(in the rows, 128 means zero)
Each row is followed by its class.
[130 138 150 132 133 126 130  92 167 132 115 100 130 117 130 110 117 125
 109 133 114  99 136 115 120 155 122 120 106  97 119 143 114 110 127 108
 143 134 129 114 123 107 125]
(49)
[114 135  99 138 125 138  62 150  97 124 155 104 103 163 135 119 119 162
 119 165 125  87 141 123  84 113 124 171 159 141 138 121 138 106 114 145
 112 157 110 185 145  96 114]
(48)
[139 124 105 141 124 148  82 111  78 127 145 122 108 150 101 125 116 141
 125 141 132  81 252 113 107 111 114 126 146 127 128 125 132  99 138 128
 117 127 114 172 140 105 132]
(49)
[127 133 119 105 127 141  94  75 142 118 160 112 124 118 109 146 133 142
  95 148 134  75 151  80  88 120 120 117 125 124 129 127 141 102 143 129
 130 143 115 185 131 109 128]
(49)
[105 116 115 138 118 116 111 151  86 129 148 183 117 172 105 112 116 124
 119 148 142 125 142 119  99 116 126 117 151 142 145 102 124 100 118 127
 112 127 117 182 156 111 129]
(48)
[124 125 125 119 118 108 161  92 151 125 195 108 129 138  75 120 132 148
  94 143 155  68 142 103 125 123 102 126 140 149 159 122 130  87 136 128
 135 140 137 178 135  99 123]
(49)
[133 119  94 120 112 161  52 107 112 111 181 126  82 159  90 115 120 144
 110 178 138  57 165 102 116 109 114 138 150 110 129 140 131 115 144 106
 114 146 107 175 120  66 130]
(49)
[133 109 132 107 135 128 123 125 124 116 124 111 114 210 111 106 134  66
 103 145 131 106 136 121 124 120 115 139 145 116 136 129 134 101 121 137
 122 138 138 169 111 122 131]
(49)
[117 107 120  95 133 164 111 136 153 103 119 141 134 122  96 139 132 137
 107 118 121 142 109 127 153 142 125 190 141  93 174 137 127 134 103 119
 139  84 159  94 114 152 139]
(44)
[136 129 114 129  98 137  81  72 158 133 142 121 127 131  99 125 119 130
 105 160 159  95 153 119 118 114 119 106 152  99 151 134 129  96 138 120
 129 135 136 159 134 100 105]
(49)
[117 123 123 136 121 108 182 120 103 126 132 131 121 111 105 134 107 125
 108 132 139 107 131 134 128 111 100 111 118 115 115 106 125  88 131 108
 125 117 135 131 140 109 122]
(49)
[114 124 106 138 123 138  74 154 126 111 146 108 125 156 100 125 127 148
 100 166 136  86 138 119 101 119 109 143 144 108 140 135 135 134 131 117
 122 142 112 144 131  92 146]
(49)
[141 117 124 115 131 106 104  99 158 154 129 119 127 114 106 128 129 143
 115 114 144 116 131 109 149 131 150 137 135 113 156 128 197 112 117 132
 139 119 142 113 105 132 133]
(49)
[129 119 124 114 140 130 114  78 162 122 137 133 122 106  90 119 132 122
 106 126 145  83 137 103 168 169 127 131 103 118 135 151 143  97 141 108
 126 102 144  97 110 121 132]
(49)
[144 141 122 101 142 144  90  95 167 114 137 120 131 101 155 146 143 119
 130 124 128 110 148 114 116 130 152 152 114 139 139 136 138 131 140 130
 187 150 113 130 106 123 136]
(44)
[121 138  91 146 130 121  95 132 100 118 155 110 130 172  90 123 126 143
 130 154 141  99 155  92  80 107 121 159 150 143 140 113 122 108 118 132
  98 142 116 194 154  74 129]
(48)
[121 139  82 130 152 155  27 110 102 120 160  86 109 187 127 121 118 151
 122 166 142  50 175 104  67 112 149 175 154 145 146 132 144 138 125 143
 110 195  83 237 140  88 142]
(49)
[128 108 170 117 126 132 112 129 153 132 133 134 129  98  82 133 119 121
 118 148 132 101 133 117 153 124 123 131 136 101 148 162 142 114  89  99
 141 101 135  94 126 111 133]
(49)
[117 107  83 123 109 147  71 113 139 147 143 107 110 135  77 125 125 140
 111 178 125  80 144 123 127 119 127 159 144  90 137 151 145  85 114 100
 139 138 128 134 104 100 133]
(49)

Each row is followed by its class.
[135 124 131 100 167 147 121 115  90 119 111 124 109 104 108 102 133 134
 107 107 143 139 133  77 101 147 143 115 155 127 129 149 142 125  96 154
 162 141 134 140 138 107 112]
G
[101 146 115 118 170 115 143 158 128 133 130 149 124 132 114 123 130 122
 113 127 157 123 144 153 107 118 141 134 115 139 121 114 118 145 142  88
 107 122 147 107 145 114  99]
P
[ 97 153 142 132 162 138 145  94  99 135 147 133 130 126 113 118 102 163
  72 107 151 129 143 132 116 145 170 127  85 130 102 120 136 148 130  53
 121 120 135 121 140 135 118]
N
[153 104 144  99 162 172 136 147 146 114  97 123 127 121 111  67 155 103
 120 114 135 144 144  94  68 126 152 136 175 142 132 164 130 137  70 186
 156 153 138 157 121 127 119]
F
[102 129 143 115 139 155 145 106  84 126 113 110 105 109 120 122 121 152
  89  85 141 153 139  88 124 164 133 113 135 112 132 137 153 125  92 118
 155 158 144 131 134 123  93]
Y
[122 139  91 115 183  88 124 146  94 142  96 143  96  83  92 159 147 131
 147 136 181 126 115 114 131 128  91 115 155 120 164 110 105  85 147 146
 126 106 147  98 159  76  90]
H
[ 95 156 120 119 171 116 150 141 110 135 135 143 126 132 109 121 116 136
  96 120 157 121 150 149 110 132 142 127 109 143 123 118 118 141 138  83
 114 125 149 107 150 121 103]
Z
[ 80 154 138 129 152 144 153 110  98 129 142 129 126 134 119 126 110 157
  82 104 141 132 149 137 114 145 155 124  95 132 109 126 155 145 126  65
 124 136 148 118 135 134 109]
P
[133 118 109 101 175 109 131 184 135 130  97 139 114 107 108 118 145 106
 154 132 159 130 139 115 104 115 108 119 182 136 151 132 106 114 112 174
 128 131 142 119 145 101  92]
Y
